Below are the code and all the weights of a small trained network. Each question names an input and a target symbol and asks about switching units off, where a switched-off unit gives its printed mean instead of its output.

import numpy as np


def w(rows, s, z=0):
    codes = np.array(rows[::2]) - 128.0
    scale = np.full(codes.shape[1], s)
    scale[-1] = z or s
    return codes * scale


def f(y):
    return np.maximum(y, 0)


def softmax(a):
    e = np.exp(a - a.max(-1, keepdims=True))
    return e / e.sum(-1, keepdims=True)


def log_softmax(a):
    a = a - a.max(-1, keepdims=True)
    return a - np.log(np.exp(a).sum(-1, keepdims=True))


def net(x, mask):
    ids = ['γζθλμπτφω'.index(c) for c in x.split()]
    T = len(ids)
    res = E[ids] + P[:T]
    q, k, v = (res @ M[0].T for M in (Q, K, V))
    z = softmax(np.where(np.tri(T) > 0, q @ k.T / 4**0.5, -1e9)) @ v
    res = res + np.where(mask[0], z, O[0][:, -1]) @ O[0][:, :-1]
    y = f(res @ A[0][:, :-1].T + A[0][:, -1])
    res = res + np.where(mask[1:9], y, B[0][:, -1]) @ B[0][:, :-1]
    return log_softmax(res[-1] @ U[:, :-1].T + U[:, -1])


Q, K, V, O, A, B = {}, {}, {}, {}, {}, {}
E = w([
[224,178,168,65,226],'γ',
[84,217,142,165,83],'ζ',
[157,140,36,84,138],'θ',
[220,87,169,197,88],'λ',
[63,157,4,170,244],'μ',
[163,187,179,146,230],'π',
[55,202,164,232,160],'τ',
[122,222,165,160,159],'φ',
[45,46,100,64,155],'ω',
],0.013)
P = w([
[221,77,16,255,84],'0',
[87,176,163,146,129],'1',
[102,156,177,121,170],'2',
[84,165,158,122,135],'3',
[97,150,168,116,147],'4',
[80,155,164,107,148],'5',
[74,157,168,119,114],'6',
[86,146,178,109,133],'7',
[124,138,176,79,149],'8',
[67,155,169,119,118],'9',
[108,142,192,105,155],'10',
],0.0088)
Q[0] = w([
[207,6,44,196,123],'H0',
[160,159,164,119,161],'H0',
[145,142,203,128,144],'H0',
[121,182,194,160,100],'H0',
],0.012)
K[0] = w([
[85,179,245,79,133],'H0',
[134,120,82,176,54],'H0',
[208,130,104,188,126],'H0',
[213,130,111,151,125],'H0',
],0.012)
V[0] = w([
[79,130,142,159,69],'H0',
[65,162,162,249,148],'H0',
[68,113,112,112,219],'H0',
[210,124,168,118,188],'H0',
],0.014)
O[0] = w([
[88,87,110,199,4,99],'H0',
[77,153,57,240,60,254],'H0',
[176,114,172,209,240,75],'H0',
[205,166,67,111,230,163],'H0',
],0.012,0.0071)
A[0] = w([
[151,25,43,65,17,75],'N0',
[36,110,14,149,195,68],'N1',
[83,2,84,110,251,130],'N2',
[20,105,190,92,148,255],'N3',
[175,88,165,68,111,133],'N4',
[245,163,197,79,107,93],'N5',
[112,159,30,65,164,13],'N6',
[126,204,115,27,196,46],'N7',
],0.0071,0.004)
B[0] = w([
[190,80,207,127,176,198],'N0',
[173,160,102,57,89,202],'N1',
[61,71,134,161,2,195],'N2',
[193,113,187,85,79,177],'N3',
[102,194,136,85,41,153],'N4',
[77,127,153,171,156,190],'N5',
[150,74,70,148,136,191],'N6',
[128,54,120,106,224,250],'N7',
],0.0092,0.013)
U = w([
[175,75,59,21,70,85],'γ',
[107,9,156,137,88,196],'ζ',
[143,134,166,206,164,120],'θ',
[255,102,197,139,119,204],'λ',
[195,148,79,131,141,175],'μ',
[111,49,102,117,140,3],'π',
[123,159,90,104,112,217],'τ',
[104,52,64,189,119,2],'φ',
[101,125,161,47,119,72],'ω',
],0.007,0.0034)

Each question gives the input, a string of symbols that net reads in full, and the target symbol t.
The units are the heads (4 rows each of Q, K, V and O) and the neurons (one row each of A and B). Each row of codes is followed by its name. A weight is (code - 128) times the scale printed after its matrix; where a second scale follows, it is the last column's (O, A, B and U).
mask holds one flag per unit, heads first, then neurons. A switched-off unit (its flag False) gives its mean, the last column of its rows in O or B, instead of its output. The means were averaged over made-up inputs and are rounded, as every weight is.
A unit's drop is (log p(t) with every unit on - log p(t) with that unit switched off) / (log p(t) with every unit on - log p(t) with every unit switched off).
The circuit of an input: a set's keep is (log p(t) with only the set's units on - log p(t) with every unit switched off) / (log p(t) with every unit on - log p(t) with every unit switched off). Starting from all 9 units, units are removed one at a time, each time the one whose removal leaves the highest keep (on an exact tie, the one counted first), for as long as the keep stays at least 0.8.
units of the circuit, in order: the units of the circuit, biggest drop first
k most important neurons: the k neurons with the biggest drops, biggest first
drop when u is switched off: that unit's drop, to one decimal
input ω λ φ θ ζ γ ζ τ φ, target λ: units of the circuit, in order	[H0; N3]
input λ τ γ φ ζ ω γ, target γ: 2 most important neurons	[N6; N5]
input φ θ λ γ μ γ, target τ: units of the circuit, in order	[H0; N7; N0]
input π π λ φ ζ φ φ φ φ τ, target μ: units of the circuit, in order	[H0; N1]
input λ ζ γ γ ζ φ θ λ ζ, target γ: 2 most important neurons	[N5; N6]
input θ ω γ ζ γ, target ω: 3 most important neurons	[N4; N5; N0]
input γ φ τ, target π: 2 most important neurons	[N7; N2]
input θ τ π, target ω: drop when H0 is switched off	1.0
input λ λ ζ γ ζ ω ζ φ π, target γ: drop when H0 is switched off	1.2
input ζ μ τ, target ζ: drop when N0 is switched off	0.2
input ω θ γ γ θ, target π: drop when H0 is switched off	1.6
input μ ζ μ λ μ λ λ ζ γ, target θ: most important neuron	[N1]
